[-11  -9 -13  20 -30  -1 -47  35  11  16 -33   7  -7  20  13   2   7  -3
 -20 -17  11  12  25 -32  47 -41   2  28 -31 -32   7  -6  64 -56 -12   2
  40] : F
[-14  14 -17 -26  -4 -30 -18   4  -7  35 -19  11  60  43  -1 -20 -33 -63
  40 -24 -27 -23  -3 -28  13  -4 -43 -12  23  16  16 -33  22   5  -1  -6
 -35] : Q
[-14 -31 -23   6  28 -35 -15  52 -25  16 -31 -10   0   8  15   6 -34  -6
   2  23 -22 -24 -20 -22 -18 -23  -7  33  19  38 -15   4 -26 -24 -24 -13
  -3] : F
[  9  -4 -42  14   0   0 -34 -46  14  -1  15 -52  93 -31  43  57   4 -15
  70  -9  -5   1  69  -1  -7   5  -5   4   0 -26  17  11 -11   9  -6 -18
   0] : F
[-23  -7  -4  13 -10 -13 -49  -3   3 -23 -28  15  -5 -21   3  10  -9   4
  32   0 -43  15  43   3  -4 -41  40  37 -18 -21 -25  25  34 -16  12 -35
  27] : W
[ -7  -6 -11  19   5   9 -13 -16  19  -9  -9 -17 -35 -14  34  11  45  47
  15  -3  28  17  31 -17 -27  23  11  15  -6 -53 -10  -6   2   8 -15 -14
  50] : F
[ 60   0  22  32  62  25  22  -5   0 -25  33  35 -55 -39  -5   0 -22  36
  12 -18  53  -6  14 -55  33  -6 -21  13 -21  -1   5  44  23  15  16  18
   0] : F
[ 34  13   9  11   2  32  28 -55   1 -32 -13  23  23 -63   5  -8   3 -21
  15 -22   6 -14  71 -25  20  10 -65 -13 -12 -46 -42 -31   8  13 -19   6
   5] : L
[ 24 -14  -8   9 -14  -5  10  -7  27  -5   0 -31  33 -48   8 -39 -42 -59
 -18 -30  -2 -12  66  -8  37 -17 -47  -6   1  20 -10  -2   1 -30  -4 -11
 -12] : Z
[ -1   5   1 -11   4  -6  19  12 -20  24  -5  34  36 -26  32 -36 -20  34
  42  -9   5   6  -4  11 -16   1 -41 -21  22   2 -37   0 -22  26 -11  -5
 -31] : L
[ 18   4  -9 -15  21 -11   4  41  25   7 -56  22 -33 -34 -25   9 -54  36
  46   3 -33   1  -7   0 -23   7  20 -27  -3   4   2   9 -31  11  15   3
  51] : Z
[-20 -24 -27 -10  24 -25   1   1  22  -5 -39   7 -41  10  -6   3 -21   4
  -4  33   6 -31  39 -33 -15 -18 -21 -13  -6  32  -9  33 -36  23  -6  -2
  37] : Q
[-12 -13  -9   3 -13   1 -23   9 -10   6 -50  37  42  -6  20  34  13  37
 -22   9 -16   4  -3 -29 -13 -61   8  13 -14   0  -5  34   5 -16 -14 -15
 -24] : W
[ 18   1  -9  -4 -19   6 -29  72   7 -12 -33  -7 -74 -23 -14  18 -28  52
  18 -22  27  20 -15 -51  15 -22  23  50   9  -1  19  11  71 -12 -11 -12
 -22] : K
[ 35   4  40  29  63 -15  38 -30  31   0  24  -1 -84  -3 -43 -30   1  -2
   4   1 102   1   4 -23   6   5 -22  26   0  21  -2 -20   2  57   1  33
 -20] : R
[ 37   5 -29   7   8   6  14  21  11  22 -40  10 -41 -19 -14  18  -6 -18
  -6   8 -18  -9  -6 -49  23  -6 -21 -34 -14  -3  21   5  14  -8  13  23
  23] : Y
[ 43   0 -18  40  -6  19  11  11  -2  31   3  11   5 -33  55  41  16  -9
  -9 -32  28  19  33 -40  61 -11 -36  21  10 -20   0 -11  35 -24 -25  -5
   0] : R
[ 41  26 -23  19 -15  27  13 -31   9  11  23 -18  36 -47  -2  12 -15 -46
   4 -14 -18  14  62   7  51  -1 -23  22   5 -11   6  -1  46 -16  14  15
 -57] : K
[ -1 -30 -24 -21 -28 -13 -48   2  27  -8 -44  -1  58  -9   1 -39  -8 -13
 -30 -38 -41 -30  50  -5  31 -17  -2  26 -18   9  20  13  20 -73  14   3
  35] : L
[ 25  -4 -35  40  14  -8 -16 -34 -10  16 -19 -30  42 -10  15   5  43  -4
  20  31 -41   5  21  -4 -27  22 -20   7  16 -16   4  -7   4  -8  -6 -12
 -13] : F
[ 12 -42 -20 -10  19 -19  12   8  44 -44  31   1 -20  -6 -21 -37   5 -22
   7  38  32 -34  15  35  28  -8 -15  17 -25  34  18  12   2 -10 -12  14
  15] : K
[ 24 -11 -33  -3 -24  13  21 -12 -20   3  46 -31  37 -39  31   1   2  -7
 -21 -19 -17  -5  -7  17  19  17 -27 -37  26   9   5  29 -25   1   6  -4
 -35] : P
[ 24  -8 -31  19   2  11  -9 -33  -8   3 -41 -22  29 -28 -31 -45 -75 -14
  41  15 -40   6 -23  -9  32 -30  30 -11 -18  26  13  24 -25 -17   6   2
  10] : Z
[  4 -10  17  29 -11  42 -16 -23  -8 -30  13 -21   3 -31 -23   0 -11  -8
  -2   9  32  41  47  25  12 -31  78  48 -26  24  -2  34  -4  -7 -11 -46
  17] : W
[ -3   8  -4  32  -7  45 -10  -1 -11   3  17  20  39 -19   9 -53 -15 -19
  -1  -7 -15  14 -16  26  41  -5  -2  22   4  27  -3  57 -18  -2   2 -20
  30] : Q
[-16 -16 -13 -37 -23 -37  40  13  11  15  -8   1 -19 -27  -1  -6 -38 -35
  16 -42   8 -48  30 -42   7  19 -14 -25  25 -31  -5 -14  20  19  52  -6
 -28] : W
[ 42  19 -27  18  18  36  -2  24   7  -1 -18  -8 -20 -26 -34 -46 -38  -2
  13 -10 -18  16 -37  15   7  -2  24   2 -17   3  10  27 -68  -3  13   1
  24] : F
[ 25  11   7   2  37  -6   2  15  30 -42  37  22 -59 -45  -1  20  24 -25
  17   4  31   5  13  -1  27 -19 -34  23 -39  11   6  10  28  10   0  41
  14] : F
[-23 -23  10  -2 -10  22 -40  25 -35  -9  -2   5  49 -29  -3  17 -13  18
   9  -1 -10   8   1  14  -6 -20  66  28 -34 -34  -3  13  23 -36   2 -37
  29] : W
[ 33   4  21  12  74  -1   5 -21  15  -1  58  16   3 -45 -42 -51 -11 -47
  -2   1  38   5  20  -2  11  16  -8  38 -26   9 -16 -27  43  10 -20  21
  14] : R
[ 33 -14 -40   0  13 -42  26  16  43 -16  32 -21 -33  -5 -20   0  -9 -46
 -11  20  -1 -26 -45  -2  20  -4  38  39  25  17  18  -9  25  -9  -1  23
 -31] : P
[ -3 -21  -2  14 -43   2   2  -5   6  17 -29  25   9   1  20 -30   1  10
 -16 -37  15 -23  55 -63   5   8 -27 -25  12 -27   2  42   8  -7  43 -12
  -1] : R
[ 19  17 -22  11  26  20  -8 -43  -2 -14  36 -22  40 -44  12 -12   3   1
  24  -9 -16   5  47  56 -18  13 -19  11  -1 -39 -35 -13 -15  18  -6 -17
 -25] : Z
[  6 -12 -41  -8   2  -5   1 -84  -5  14  29 -38  42 -17  34  18 -18  18
  51   5 -17  20  19  -4   3  16  53 -16  -3 -21  21   8  -1   6  13   5
 -13] : Z
[-24   2 -24  28   9 -16  -2  17  -6  21 -15  14 -16  11  33   1  37  -1
   4  14 -16  -6   6  22   5   5 -67  39  14  10 -24  25 -39  20  -2  15
  22] : Y
[ 11  -5  16  25 -10  33  -5  13 -36  -4  20  -9  19 -31  13 -61 -74  -9
  16 -33  -4   5 -38   8  35 -19  22   5  25  66  -9  50 -22 -27   1 -22
  21] : U
[ -9  -4 -29   8 -11  -2 -34  28  15  -1 -48 -32 -60  -5  22  29  20  60
  18   2  36  14  24 -24  -5 -26  11  31 -16 -23  11   3  23 -14  -9   1
   8] : F
[ 15 -13 -33  62 -21  -1 -26 -27  21   1  -6 -54  43 -30  43 -21   7  21
  38  -5 -10   6  23  23  22   0 -14   6   3 -40  -2  10  -9 -36   2   5
  43] : R
[ 31   6   7  24 -12  49  14 -21 -35   7  19  41  16 -11  23  -6   2 -21
 -20  12 -31  27 -14  10  35  -5  29   7  12  45  14  39 -22 -21   6   7
 -16] : L
[-14   7  -6  -5   7 -23   0 -62  11 -10  13 -65  17  16 -18 -31  13 -11
  40  12  15   6  27  29 -28  19  26  18  14  32  14 -19  13  13  12 -15
 -19] : Q
[-24  13 -22  16 -28   5  -4 -26  16   1  -9   8  46 -32  28 -20  26 -81
   9  -2 -26 -23  83   8  -3  -4 -40  -7  13  -5 -37  -6  10  -3   5 -26
  33] : L
[ -2 -13 -13  23 -17  28  18 -84   7  16  30 -35  44 -29  26  13  51 -65
 -42  24   0   1  17  25   3  19  21 -25   8 -15   0 -10 -45  13   1   4
  20] : L
[ -3  -2  23  17 -32  31  -4  39  10 -12 -45  38 -28 -40  16  18 -11  48
  -2   0   7  11  29 -19 -10 -27  31  19 -16 -42 -21  36   2 -24  21  -3
  -6] : R
[ 24  -4 -18  23  -4  16 -12  -4 -40   7  -8  36  31  17  26  30  11 -16
  40  22 -25  29  55  10   9 -14   9  -3   2  41   4  44 -22  -7  -1 -38
  18] : Q
[ -3   0 -13  -2  -5 -14   4 -54  28  -9   5 -22  53  -7   7  -2  -1 -61
  24  11 -10 -19  71  -2  10  10 -42  -2   3   4  -4 -23  18   5 -26  -9
 -12] : U
[  -4    7  -13   21   16    8    0    8   28   13  -11   11 -114   21
   -1  -11   -9   26  -27  -12   43   -8   -2  -51   34  -11   -3   22
    0  -13    7    9   21   12    4   16   17] : R
[ 10  -2  20   0  36   3  36 -18  21 -11  35   3 -33 -32   4  -9 -11   5
  30   3  61  -8  39  -7  17  11 -14  14 -21  -2  -2  18   2  26  14   2
  -5] : U
[  6  -6   9 -13   4 -22  21 -51  34 -28   4 -16 -11 -34  -3  25   2  26
  36   0  -6  21  47  -2 -37  27  57  25  11  -7  -5   5   5  24  20 -19
 -28] : R
[ 43  10   8  35  18  15   5  10  -4 -40  14   5   8 -25 -24  21 -25 -31
  13  -6 -16   1 -24   1  47   0 -14  61   2   4   5  -4  17  -2 -23  -7
  -9] : Z
[ 58  -6 -18  25  17  11  -9 -22  21 -21   4 -50 -23 -46 -30   1 -69  51
  35 -18  -5  12   6  23  16  25  17 -17  11 -10  -3  29 -40  27  -5  15
  49] : U
[-10  10 -10  17  27  -8  -3 -18   2  20  26 -43   5 -38  32 -36 -19  52
  51  31  -1  22 -21  -6 -53  33  -7 -18  20 -19 -10  -9  13  22 -23   9
 -14] : Z
[  5 -23 -36 -18  12 -34   8 -50   9 -12  38 -88   3 -31   9 -16  -3  16
  22 -16   7  -4  49   9   3  27  14  15   1   5  14   5  17 -10  21 -19
 -19] : P
[ 37  10 -18  31  -4  15   9  24   2  -7  11 -47 -29 -54 -11 -20 -44   7
  -2 -11   8  11 -16   0  46 -11   0  10 -17 -52 -12  -2  23 -32  13  29
   1] : Q
[-17  -2 -34  -6 -23  -6 -29 -40  46   5 -13 -12  20   0  36  -8  41 -42
 -21   5 -40 -22  51   0  10   1 -27   6   6 -35   5 -29  36 -27 -14  10
 -14] : P
[ -1  -4  -3   0 -34   9  -5  41   6  -1 -27  -7  -4 -47 -14 -15 -21  15
 -39  -5   2  19  -2 -16  32 -47  -3  18 -33 -22 -18   2  55 -51 -10  11
  -9] : K
[ 13 -24 -37  17  -8   4 -30 -12   0  -1 -21   4  -8  15  30 -40  17 -21
  -7 -20 -14 -33  20  -9  41   1 -65  19  16 -17  -3 -29   6 -33 -29  14
  19] : K
[-24  -4   0  30 -14  22  -8 -17 -11  23 -58  28 -23   1  32 -13  69  19
 -23  38  19  -5  46  10 -29 -25 -33 -18  -5 -44 -47 -13   0   2  -2  -4
  10] : Q
[  2 -20   2 -20  23 -16  10 -29   9 -21  27 -33  31 -55  -6  -2 -13  11
   9  -4   1 -10  29 -18 -47  41  12   8   5 -22 -10  -3  12  21   1 -22
 -22] : Z
[-17   1  17 -11   3  20 -29  19  26  -6 -13  34 -32 -15  -7  13 -15  44
 -20  -7   4  31  26   1 -15 -16  74  47 -30 -17  -3  39   5  -7  11  -8
  27] : Z
[  5 -10   0  17   3 -21  10 -41   7 -22  15 -60 -20 -24   1  -4   6  36
  11  -5  24  10  62 -24 -33  18 -11  -2  -2 -42 -12  -1  11  17   8 -24
 -23] : W
[  4   3   3  25 -20 -11  27 -10  -2  19  42   1  13  -6  12   3 -25  20
  19  14  16  26 -32  41   4 -15  37 -20  35  26  -8  26  -4  24   9  29
 -17] : W
[ 10 -13  -4   5  41 -20   7 -24  30   0  10  25   0 -30  16  -9 -12 -18
  17  -8  32 -52  54 -52  11 -21 -38 -13  -5  -1  -7  15  39  10  22   6
   9] : L
[-12   7   1 -15  38 -41  25  30  45 -44  34  50 -71 -15 -15  -7 -17 -19
  47  10  32 -22  -4 -16  -4 -19 -21  21   1  35 -20  37  21  63  11   4
  -6] : F
[  1  -6  -7   1 -20  20  17 -41 -11   7   9  17  43 -20  26  -4 -21  28
  -1 -27 -25 -10  -7  13  12  22  -7 -33  36  -1  -5  17 -23  16   0  16
   7] : W
[-13 -19  11  -7   0  23 -29   6  -7   2 -14  50  24  -2   7   0  26 -19
 -47  -2 -10   4  42 -28  -4 -23  10  14 -35 -53 -31   0  22 -17 -24 -61
   4] : P
[ 18  -3 -12  20   8   2   5  45  21 -17   4 -57  -7 -66 -51 -36 -68  25
  11  18  15  37 -21   6  -1 -11  36  15 -26  -6 -15  49 -19  11  -2 -25
  15] : Q
[-71 -15   6  -6   8 -59  11   4  11  33 -27  -3 -44  35  15   1  57  -7
 -43  51   3 -24   2 -28 -36  16 -48   5   8  15  -4 -14   4  14   2  16
  21] : L
[ 12  -6 -24   8  22 -17 -29  14   3  -8 -13 -36 -20 -23 -21  -9 -45  18
   7 -17 -10 -24 -39 -16   1  -7 -15   2  19   5  -2  16  -5  15   4  24
  19] : Q
[ 33   9 -25  35   4  35 -10  -9 -15  -8 -12  -8  -6   5 -12 -20 -19 -18
 -23 -10 -11  -1 -41 -12  47 -34  -4  -9 -22   6   8  10 -42 -26 -14   8
  50] : L
[ 23  -7 -23   1 -54  11  23  28  -5  26  31 -25  17 -15  16   1 -31   8
 -27 -55   9  24 -18   2  67  22 -21 -12  35   7  17  17   6  -7  -6   2
  -2] : K
[-62 -26 -35 -18   3 -77  -8  53  26  32 -45 -46 -46  38   6 -13 -34  42
   8  27   8 -25  -9 -29 -34 -15 -25  13  28  48  -2  21  -3  15  -7   0
  -5] : Y
[ 19  -8  19  -8 -18  25  13  20 -25   3  15  29  51 -19  16  15 -37  17
  11 -21 -17  28 -39  29   6   3  17 -14  26  37  -5  21 -56   0 -22   2
  14] : K
[ 20  -3  -6  26 -15  14   4  11   0   3  21  -4  19 -30   7 -42 -62 -20
  35  -8 -10  27 -20  15  21   3  29  24  43  40  -7  30 -15  17 -14 -32
 -22] : Z
[-21  -4   8 -11 -22  15 -10  -9  -2  -7 -15  24   8  -8   4  25  36   6
  -4   8   4  11  31  13  -5  -4  21  -2 -16 -16  -5  11  23   5  10 -18
  22] : Q
[-15 -11   9   7 -55  -8 -32  41  -6  -7 -35 -21  20 -26  17  43  34  50
  -2 -18   8  29  30   3  20 -23 -13  37 -27 -47  -1  17  44 -32   3 -23
  -5] : P
[ 11 -24 -21  24 -10  35 -34 -24   0  -5 -31  11  60  22  14 -55  -6 -28
 -13 -13  -2 -47  47 -19  30 -12 -27  14   1  -3  12  14  -7 -43  -8 -13
  12] : Q
[ 24  -4   0   0 -12 -15 -14   5  26 -12 -37 -13  35 -25 -22 -11 -54 -22
  17 -48 -33 -19  28 -43  14  -1 -11  23  18   6  13  10  12 -14  20 -21
 -32] : R
[ 14   1 -23  30 -13   7  -7  -1  18 -24 -61 -10 -33 -28 -19 -26  -4  31
  17 -18 -15 -20 -30 -28  22  -8 -54 -30  -8 -36  -6  10 -12  14   6 -10
  39] : R
